Below are the code and all the weights of a small trained network. Each question names an input and a class and asks about switching units off, where a switched-off unit gives its printed mean instead of its output.

import numpy as np


def w(rows, s, z=0):
    codes = np.array(rows[::2]) - 128.0
    scale = np.full(codes.shape[1], s)
    scale[-1] = z or s
    return codes * scale


def f(y):
    return y / 2 * (1 + np.tanh(0.7978845608 * (y + 0.044715 * y**3)))


def log_softmax(a):
    a = a - a.max(-1, keepdims=True)
    return a - np.log(np.exp(a).sum(-1, keepdims=True))


def net(x, mask):
    res = np.array(x, float).reshape(1, 2) / 4 @ E
    y = f(res @ A[0][:, :-1].T + A[0][:, -1])
    res = res + np.where(mask, y, B[0][:, -1]) @ B[0][:, :-1]
    return log_softmax(res[-1] @ U[:, :-1].T + U[:, -1])


A, B = {}, {}
E = w([
[128,142,212,46,153,132,75,227,177,37,139],'x0',
[215,110,112,123,112,232,103,252,14,163,123],'x1',
],0.014)
A[0] = w([
[146,87,91,156,101,150,197,125,98,169,76,150],'neuron 1',
[39,161,141,142,141,39,167,6,168,71,145,148],'neuron 2',
[124,163,143,101,139,137,167,118,182,141,97,73],'neuron 3',
[174,104,89,122,133,139,129,158,63,145,130,148],'neuron 4',
[147,115,60,223,115,88,182,76,132,175,95,247],'neuron 5',
[141,136,128,107,152,169,110,135,84,169,151,3],'neuron 6',
[85,64,101,177,120,124,177,88,130,158,137,125],'neuron 7',
[93,106,75,213,111,97,204,46,122,190,118,140],'neuron 8',
[105,155,154,98,142,120,146,159,110,129,144,196],'neuron 9',
],0.012,0.005)
B[0] = w([
[122,119,117,116,136,149,177,150,99,129,165,194],'neuron 1',
[178,100,103,193,61,98,122,108,136,93,95,253],'neuron 2',
[173,108,166,165,145,99,138,72,189,116,131,144],'neuron 3',
[156,150,111,150,67,154,127,123,119,101,132,196],'neuron 4',
[82,169,153,179,165,82,138,119,85,224,237,233],'neuron 5',
[160,106,114,134,88,140,144,62,124,129,81,161],'neuron 6',
[128,174,122,251,121,22,147,64,200,145,141,186],'neuron 7',
[135,192,120,184,105,23,155,76,92,171,184,239],'neuron 8',
[94,98,115,136,149,142,147,163,138,63,119,152],'neuron 9',
],0.014,0.028)
U = w([
[12,171,134,124,250,92,111,120,151,182,121,179],'0',
[87,118,104,83,171,105,131,86,172,182,120,7],'1',
[109,127,122,87,175,123,151,73,180,176,117,26],'2',
[39,108,158,40,235,98,99,147,190,98,155,94],'3',
[153,106,116,134,86,131,97,129,148,98,87,105],'4',
[119,168,125,162,114,82,118,81,136,160,170,100],'5',
[130,108,115,99,112,164,113,142,101,121,138,254],'6',
[116,126,125,95,179,133,119,88,182,186,126,33],'7',
],0.015,0.0077)

Each question gives the input, the list of numbers given to net, and the class t.
The units are the neurons (one row each of A and B). Each row of codes is followed by its name. A weight is (code - 128) times the scale printed after its matrix; where a second scale follows, it is the last column's (A, B and U).
mask holds one flag per neuron, in row order. A switched-off neuron (its flag False) gives its mean, the last column of its row in B, instead of its output. The means were averaged over made-up inputs and are rounded, as every weight is.
A unit's drop is (log p(t) with every unit on - log p(t) with that unit switched off) / (log p(t) with every unit on - log p(t) with every unit switched off).
The circuit of an input: a set's keep is (log p(t) with only the set's units on - log p(t) with every unit switched off) / (log p(t) with every unit on - log p(t) with every unit switched off). Starting from all 9 units, units are removed one at a time, each time the one whose removal leaves the highest keep (on an exact tie, the one counted first), for as long as the keep stays at least 0.8.
circuit, biggest first: the units of the circuit, biggest drop first
unit that matters most: the unit with the biggest drop
k most important neurons: the k neurons with the biggest drops, biggest first
drop of u: that unit's drop, to one decimal
input [3,-8], class 4: circuit, biggest first	neuron 5; neuron 2
input [4,3], class 6: circuit, biggest first	neuron 8; neuron 7
input [5,-1], class 3: circuit, biggest first	neuron 2; neuron 8; neuron 5
input [7,7], class 6: unit that matters most	neuron 2
input [-2,4], class 6: 2 most important neurons	neuron 8; neuron 7
input [6,5], class 6: 2 most important neurons	neuron 2; neuron 7
input [8,8], class 6: 2 most important neurons	neuron 2; neuron 7
input [2,0], class 3: 2 most important neurons	neuron 2; neuron 8
input [2,4], class 4: 3 most important neurons	neuron 5; neuron 8; neuron 1
input [-1,4], class 6: 2 most important neurons	neuron 8; neuron 2
input [-4,8], class 6: 2 most important neurons	neuron 8; neuron 7
input [8,7], class 6: 2 most important neurons	neuron 2; neuron 7
input [3,-7], class 4: drop of neuron 5	0.2
input [3,2], class 6: drop of neuron 2	0.2
input [6,-3], class 4: drop of neuron 5	0.3
input [2,8], class 6: most important neuron	neuron 2
input [4,0], class 3: 3 most important neurons	neuron 2; neuron 8; neuron 5
